Below are the code and all the weights of a small trained network. Each question names an input and a class and asks about switching units off, where a switched-off unit gives its printed mean instead of its output.

import numpy as np


def w(rows, s, z=0):
    codes = np.array(rows[::2]) - 128.0
    scale = np.full(codes.shape[1], s)
    scale[-1] = z or s
    return codes * scale


def f(y):
    return np.maximum(y, 0)


def log_softmax(a):
    a = a - a.max(-1, keepdims=True)
    return a - np.log(np.exp(a).sum(-1, keepdims=True))


def net(x, mask):
    res = np.array(x, float).reshape(1, 8) / 4 @ E
    y = f(res @ A[0][:, :-1].T + A[0][:, -1])
    res = res + np.where(mask, y, B[0][:, -1]) @ B[0][:, :-1]
    return log_softmax(res[-1] @ U[:, :-1].T + U[:, -1])


A, B = {}, {}
E = w([
[145,134,114,135,123,144,112,113,109,137,125],'x0',
[250,90,111,143,191,139,152,160,189,105,162],'x1',
[110,49,183,176,193,185,153,87,85,100,58],'x2',
[154,89,202,98,105,110,150,136,88,219,182],'x3',
[128,114,131,118,114,130,102,124,139,119,134],'x4',
[161,151,181,207,62,113,127,178,84,57,131],'x5',
[77,70,59,158,147,103,148,134,53,96,229],'x6',
[121,125,135,127,119,130,140,119,148,122,140],'x7',
],0.011)
A[0] = w([
[3,140,141,148,54,116,134,91,100,155,83,113],'N1',
[162,130,165,179,79,122,108,182,100,95,116,49],'N2',
[136,118,183,169,127,119,84,140,137,102,153,72],'N3',
[129,78,119,111,163,154,146,67,116,156,83,110],'N4',
[181,170,170,210,35,110,160,196,80,45,115,68],'N5',
[185,83,113,106,151,168,158,160,153,99,143,94],'N6',
[121,97,87,120,85,100,133,126,176,166,121,76],'N7',
[113,68,212,153,84,125,97,107,91,238,173,62],'N8',
[141,68,101,129,131,115,210,65,62,107,137,73],'N9',
[109,49,229,183,158,213,133,84,115,83,88,81],'N10',
[177,90,113,126,135,135,159,131,121,122,108,45],'N11',
[158,153,135,131,98,138,128,158,196,167,59,108],'N12',
[103,106,65,113,165,89,124,94,73,99,206,119],'N13',
[154,116,153,60,120,170,173,83,100,190,187,160],'N14',
[161,170,196,78,131,170,78,159,153,144,47,145],'N15',
[113,162,79,176,194,105,87,107,144,136,113,93],'N16',
[199,152,171,123,158,140,83,146,129,169,80,68],'N17',
[117,19,156,134,151,214,145,99,101,105,52,73],'N18',
[95,67,53,128,129,130,142,116,64,100,218,67],'N19',
[224,101,150,104,159,140,114,131,160,113,136,74],'N20',
[114,77,78,183,147,82,141,138,85,96,194,104],'N21',
[202,236,44,57,58,42,105,142,152,145,197,99],'N22',
[209,149,112,179,183,115,150,120,173,134,182,72],'N23',
[144,211,201,140,152,119,83,110,138,122,121,102],'N24',
[153,159,139,147,120,96,101,118,120,114,149,3],'N25',
[133,159,136,78,129,194,145,131,175,167,91,73],'N26',
[156,101,224,98,151,100,126,148,89,194,174,59],'N27',
[98,118,56,34,188,150,134,92,162,160,131,57],'N28',
[171,92,212,138,113,84,148,132,87,161,150,95],'N29',
[186,178,202,82,87,108,137,71,180,133,23,109],'N30',
[146,192,153,154,131,119,163,137,119,134,104,76],'N31',
[202,68,87,149,135,146,136,214,176,124,123,104],'N32',
[135,238,73,104,91,71,102,169,170,159,193,89],'N33',
[157,88,138,133,177,92,125,152,184,118,140,75],'N34',
[111,122,138,114,85,82,126,160,111,126,84,70],'N35',
[173,87,85,164,151,152,163,176,193,118,158,89],'N36',
[137,94,94,102,110,109,112,92,82,94,176,44],'N37',
[1,184,141,105,79,130,105,110,119,142,105,125],'N38',
[96,111,65,50,196,152,112,87,187,217,116,124],'N39',
[55,187,53,156,142,166,108,130,177,7,67,121],'N40',
[94,175,62,183,182,157,75,84,178,44,113,84],'N41',
[158,141,129,113,71,122,147,130,109,87,139,4],'N42',
[196,118,103,107,135,136,149,135,156,116,160,54],'N43',
],0.0094,0.0024)
B[0] = w([
[170,127,88,44,162,228,89,108,55,161,43,224],'N1',
[98,148,175,154,98,206,99,183,164,85,168,191],'N2',
[91,152,139,112,134,160,140,203,129,107,140,160],'N3',
[98,163,196,133,151,122,114,163,129,60,156,191],'N4',
[80,174,182,182,121,254,65,242,181,90,170,243],'N5',
[157,141,119,81,108,170,108,119,69,178,72,183],'N6',
[112,154,170,104,148,114,132,137,153,82,129,154],'N7',
[185,156,59,127,146,79,83,154,181,177,63,216],'N8',
[115,110,131,143,127,99,134,131,137,117,140,186],'N9',
[145,137,152,141,224,67,146,101,65,67,226,242],'N10',
[128,154,118,105,145,148,123,101,107,126,122,157],'N11',
[83,42,112,145,96,100,182,122,107,128,127,202],'N12',
[80,84,122,150,50,118,204,92,131,98,118,203],'N13',
[197,160,114,183,139,129,83,168,198,147,98,200],'N14',
[48,76,111,151,79,98,213,45,159,142,136,227],'N15',
[137,194,99,156,111,126,110,127,161,137,121,166],'N16',
[126,68,108,138,85,97,143,114,118,129,148,194],'N17',
[137,121,159,133,222,57,126,87,89,111,174,229],'N18',
[82,49,111,168,36,105,195,66,121,134,134,217],'N19',
[132,125,110,61,113,160,133,122,98,144,96,193],'N20',
[98,65,131,146,33,94,183,95,137,122,117,209],'N21',
[141,124,167,109,222,51,143,123,90,68,200,250],'N22',
[152,119,105,74,93,214,108,76,60,174,90,195],'N23',
[100,105,103,169,74,133,126,103,103,130,144,179],'N24',
[131,137,158,119,128,137,120,134,130,103,141,146],'N25',
[86,77,133,129,57,128,139,110,145,120,144,191],'N26',
[173,180,77,138,117,72,71,152,222,191,90,207],'N27',
[103,166,172,210,141,223,53,213,179,109,158,211],'N28',
[181,192,88,156,129,95,100,148,179,133,111,198],'N29',
[54,64,104,140,82,74,205,60,130,127,114,245],'N30',
[75,96,106,125,129,127,129,186,151,124,155,161],'N31',
[134,138,120,75,121,186,114,95,80,180,56,198],'N32',
[124,123,175,104,225,41,126,90,69,79,178,224],'N33',
[128,114,120,99,122,154,88,126,63,159,124,173],'N34',
[116,133,135,113,117,150,116,96,112,126,132,157],'N35',
[151,143,122,74,115,162,124,115,95,159,92,192],'N36',
[101,89,109,151,106,116,145,97,131,151,112,167],'N37',
[181,139,94,42,122,236,127,99,33,177,50,217],'N38',
[54,142,201,215,117,245,113,222,164,58,208,237],'N39',
[223,188,62,149,118,36,92,163,179,171,52,237],'N40',
[169,185,66,127,154,78,127,142,215,151,81,214],'N41',
[141,133,198,141,121,130,94,163,136,102,159,153],'N42',
[133,119,112,110,125,154,91,94,83,126,69,175],'N43',
],0.0069,0.014)
U = w([
[57,62,111,138,18,111,224,93,125,129,137,125],'0',
[149,132,111,14,128,242,110,112,10,176,95,64],'1',
[78,144,189,173,122,240,91,189,177,71,173,254],'2',
[134,122,174,98,254,55,142,111,60,73,182,121],'3',
[206,168,63,138,122,64,100,148,238,179,99,58],'4',
],0.0096,0.00086)

Each question gives the input, the list of numbers given to net, and the class t.
The units are the neurons (one row each of A and B). Each row of codes is followed by its name. A weight is (code - 128) times the scale printed after its matrix; where a second scale follows, it is the last column's (A, B and U).
mask holds one flag per neuron, in row order. A switched-off neuron (its flag False) gives its mean, the last column of its row in B, instead of its output. The means were averaged over made-up inputs and are rounded, as every weight is.
A unit's drop is (log p(t) with every unit on - log p(t) with that unit switched off) / (log p(t) with every unit on - log p(t) with every unit switched off).
The circuit of an input: a set's keep is (log p(t) with only the set's units on - log p(t) with every unit switched off) / (log p(t) with every unit on - log p(t) with every unit switched off). Starting from the 12 units with the biggest drops (on a tie, the unit counted first), units are removed one at a time, each time the one whose removal leaves the highest keep (on an exact tie, the one counted first), for as long as the keep stays at least 0.8.
circuit, biggest first: the units of the circuit, biggest drop first
most important unit: the unit with the biggest drop
top k neurons: the k neurons with the biggest drops, biggest first
drop when u is switched off: that unit's drop, to one decimal
input [2,5,-7,-6,8,3,8,8], class 0: most important unit	N19
input [4,-8,4,-8,4,-6,0,2], class 1: top 3 neurons	[N38; N1; N27]
input [6,2,1,0,0,0,1,-6], class 1: circuit, biggest first	[N15; N39; N40]
input [-1,-7,4,-8,-1,4,7,1], class 4: top 2 neurons	[N40; N41]
input [7,-2,-3,7,8,6,-6,-1], class 4: top 4 neurons	[N8; N27; N29; N39]
input [-8,-3,-3,-1,4,-5,-4,5], class 2: top 3 neurons	[N39; N28; N19]
input [1,-6,-1,0,-4,7,0,-7], class 2: top 3 neurons	[N5; N2; N23]
input [4,6,-7,0,4,-4,5,4], class 3: top 2 neurons	[N22; N33]
input [2,-5,1,3,1,-2,-4,5], class 1: top 4 neurons	[N1; N38; N19; N21]
input [0,6,7,-7,8,2,-3,3], class 3: top 2 neurons	[N10; N18]
input [-2,-8,-8,4,1,-7,6,-2], class 1: top 3 neurons	[N38; N1; N10]
input [0,-4,-4,8,-6,6,6,-1], class 4: top 4 neurons	[N8; N27; N29; N39]
input [1,5,7,-6,-1,-4,-7,-6], class 0: top 3 neurons	[N15; N30; N22]
input [-2,-4,0,4,-3,6,-2,-8], class 2: circuit, biggest first	[N5]
input [5,-5,5,-6,1,1,5,0], class 4: top 2 neurons	[N40; N41]
input [8,0,6,6,3,-4,-5,1], class 3: top 4 neurons	[N10; N18; N40; N4]
input [0,7,2,4,-7,0,-6,-8], class 1: top 3 neurons	[N32; N23; N20]
input [-1,6,-4,-2,-1,-8,5,7], class 2: drop when N28 is switched off	1.0
input [5,1,-2,5,8,-7,-6,-3], class 2: drop when N10 is switched off	0.0
input [-7,4,-8,6,3,5,6,-1], class 3: most important unit	N22
input [7,-7,-3,2,0,8,3,0], class 2: drop when N42 is switched off	0.3
input [3,-1,-2,5,-5,3,-2,7], class 4: drop when N39 is switched off	0.1
